Below is a small trained network, with its code and all its weights. Each question gives an input and a target symbol and asks what happens when units are switched off, that is, made to give their printed mean instead of their output.

import numpy as np


def w(rows, s, z=0):
    codes = np.array(rows[::2]) - 128.0
    scale = np.full(codes.shape[1], s)
    scale[-1] = z or s
    return codes * scale


def norm(h):
    return h / np.sqrt((h * h).mean(-1, keepdims=True) + 1e-5)


def f(y):
    return y / 2 * (1 + np.tanh(0.7978845608 * (y + 0.044715 * y**3)))


def softmax(a):
    e = np.exp(a - a.max(-1, keepdims=True))
    return e / e.sum(-1, keepdims=True)


def log_softmax(a):
    a = a - a.max(-1, keepdims=True)
    return a - np.log(np.exp(a).sum(-1, keepdims=True))


def net(x, mask):
    ids = ['βγζθπσψ'.index(c) for c in x.split()]
    T = len(ids)
    res = E[ids] + P[:T]
    r = norm(res)
    for j in range(2):
        rows = slice(4 * j, 4 * j + 4)
        q, k, v = (r @ M[0][rows].T for M in (Q, K, V))
        z = softmax(np.where(np.tri(T) > 0, q @ k.T / 4**0.5, -1e9)) @ v
        o = O[0][rows]
        res = res + np.where(mask[j], z, o[:, -1]) @ o[:, :-1]
    y = f(norm(res) @ A[0][:, :-1].T + A[0][:, -1])
    res = res + np.where(mask[2:10], y, B[0][:, -1]) @ B[0][:, :-1]
    return log_softmax(norm(res)[-1] @ U[:, :-1].T + U[:, -1])


Q, K, V, O, A, B = {}, {}, {}, {}, {}, {}
E = w([
[75,185,5,244,177],'β',
[95,122,116,109,132],'γ',
[154,132,228,51,140],'ζ',
[163,212,184,158,186],'θ',
[136,83,117,176,59],'π',
[139,193,179,123,46],'σ',
[120,66,211,123,106],'ψ',
],0.012)
P = w([
[64,135,36,110,139],'0',
[56,150,207,133,211],'1',
[248,140,168,75,142],'2',
[141,138,225,252,93],'3',
[88,146,174,137,197],'4',
[211,132,160,86,147],'5',
[139,153,213,242,97],'6',
[93,134,149,135,195],'7',
[202,112,150,87,145],'8',
[137,188,206,239,92],'9',
[91,115,124,124,197],'10',
[184,82,119,88,151],'11',
[135,247,206,232,86],'12',
],0.013)
Q[0] = w([
[156,107,126,92,117],'head 1',
[159,163,159,161,111],'head 1',
[174,84,116,122,138],'head 1',
[6,134,161,91,170],'head 1',
[95,137,144,145,133],'head 2',
[141,163,134,152,78],'head 2',
[119,153,142,158,130],'head 2',
[159,113,137,121,147],'head 2',
],0.022)
K[0] = w([
[164,244,166,160,125],'head 1',
[160,60,166,126,182],'head 1',
[133,174,149,121,136],'head 1',
[47,128,14,37,95],'head 1',
[129,43,145,66,49],'head 2',
[169,78,175,157,103],'head 2',
[108,151,156,81,111],'head 2',
[140,243,133,159,91],'head 2',
],0.012)
V[0] = w([
[167,192,70,200,136],'head 1',
[141,187,133,107,250],'head 1',
[109,163,138,137,69],'head 1',
[124,204,121,66,114],'head 1',
[110,125,161,83,52],'head 2',
[147,248,139,151,173],'head 2',
[99,135,71,149,104],'head 2',
[124,177,128,101,104],'head 2',
],0.012)
O[0] = w([
[241,232,121,82,161,1],'head 1',
[100,168,85,96,233,174],'head 1',
[110,225,189,150,68,132],'head 1',
[2,194,36,96,50,170],'head 1',
[95,229,153,126,79,175],'head 2',
[134,130,88,103,92,187],'head 2',
[161,140,185,114,121,37],'head 2',
[193,172,86,222,44,152],'head 2',
],0.0094,0.0065)
A[0] = w([
[150,118,161,187,81,115],'neuron 1',
[147,143,192,130,178,6],'neuron 2',
[206,182,57,8,75,196],'neuron 3',
[234,59,93,109,180,252],'neuron 4',
[210,172,138,139,165,102],'neuron 5',
[70,166,124,103,130,219],'neuron 6',
[105,219,222,148,200,92],'neuron 7',
[140,174,48,227,151,212],'neuron 8',
],0.012,0.0038)
B[0] = w([
[155,101,94,88,108,221],'neuron 1',
[103,97,134,104,71,129],'neuron 2',
[171,35,112,141,80,253],'neuron 3',
[131,210,81,195,158,204],'neuron 4',
[23,34,6,91,84,142],'neuron 5',
[139,183,184,91,175,254],'neuron 6',
[144,141,62,102,128,216],'neuron 7',
[179,115,169,102,126,202],'neuron 8',
],0.011,0.0053)
U = w([
[151,145,53,133,119,129],'β',
[184,154,201,70,181,72],'γ',
[48,182,107,146,128,110],'ζ',
[209,180,136,146,188,253],'θ',
[209,131,150,109,49,144],'π',
[157,248,139,191,40,77],'σ',
[112,64,197,188,128,44],'ψ',
],0.012,0.0039)

Each question gives the input, a string of symbols that net reads in full, and the target symbol t.
The units are the heads (4 rows each of Q, K, V and O) and the neurons (one row each of A and B). Each row of codes is followed by its name. A weight is (code - 128) times the scale printed after its matrix; where a second scale follows, it is the last column's (O, A, B and U).
mask holds one flag per unit, heads first, then neurons. A switched-off unit (its flag False) gives its mean, the last column of its rows in O or B, instead of its output. The means were averaged over made-up inputs and are rounded, as every weight is.
A unit's drop is (log p(t) with every unit on - log p(t) with that unit switched off) / (log p(t) with every unit on - log p(t) with every unit switched off).
The circuit of an input: a set's keep is (log p(t) with only the set's units on - log p(t) with every unit switched off) / (log p(t) with every unit on - log p(t) with every unit switched off). Starting from all 10 units, units are removed one at a time, each time the one whose removal leaves the highest keep (on an exact tie, the one counted first), for as long as the keep stays at least 0.8.
units of the circuit, in order: the units of the circuit, biggest drop first
top k neurons: the k neurons with the biggest drops, biggest first
heads that matter: for each layer, one digit per head in row order, 1 if its drop is at least 0.15 and else 0, layers parted by /
drop of u: that unit's drop, to one decimal
input θ ζ π ζ π θ ψ β σ ζ β, target θ: heads that matter => 10
input ψ ψ π ζ ζ σ σ β ζ π, target π: heads that matter => 10
input γ ζ ψ ψ ψ, target γ: units of the circuit, in order => head 1; neuron 6
input ψ σ ψ ψ β γ ζ β ζ ζ ψ ζ, target θ: units of the circuit, in order => head 2; neuron 4
input σ ψ β ζ ψ β ζ σ ψ γ σ, target σ: units of the circuit, in order => head 1
input θ ζ π θ, target π: top 3 neurons => neuron 8; neuron 4; neuron 1
input ψ ζ γ, target ζ: heads that matter => 10
input ζ σ σ γ ζ γ, target π: units of the circuit, in order => neuron 3; head 1
input σ π σ σ ζ ζ θ, target θ: units of the circuit, in order => head 1; neuron 8
input σ ζ ζ ψ ζ π γ ψ ζ β, target ψ: units of the circuit, in order => head 1; neuron 4
input ζ ψ ζ ζ β ζ θ, target θ: units of the circuit, in order => neuron 8; head 1; neuron 7
input γ θ ζ ζ ζ β, target θ: heads that matter => 00
input θ ζ ζ ζ π, target θ: heads that matter => 10
input θ ζ ψ ψ θ ζ π γ, target θ: units of the circuit, in order => head 1
input ζ ψ ζ β, target ψ: units of the circuit, in order => head 1; neuron 8
input ψ θ ζ γ ψ θ, target β: heads that matter => 00
input θ ζ θ θ θ ψ, target β: units of the circuit, in order => neuron 5; head 1
input ζ ζ ψ β ζ ζ ζ, target ζ: top 3 neurons => neuron 3; neuron 8; neuron 7
input σ β ζ ψ ζ ζ σ θ ψ γ θ, target σ: drop of neuron 8 => 0.0
input θ σ ζ σ ζ, target θ: drop of head 1 => 0.4
input ψ ζ σ ψ θ ζ, target β: drop of neuron 4 => 0.2
input β ζ σ γ ζ ζ ζ ζ θ, target β: drop of head 1 => 0.6
input β ζ ψ π ψ ζ π β ψ σ ψ ζ θ, target ψ: top neuron => neuron 4
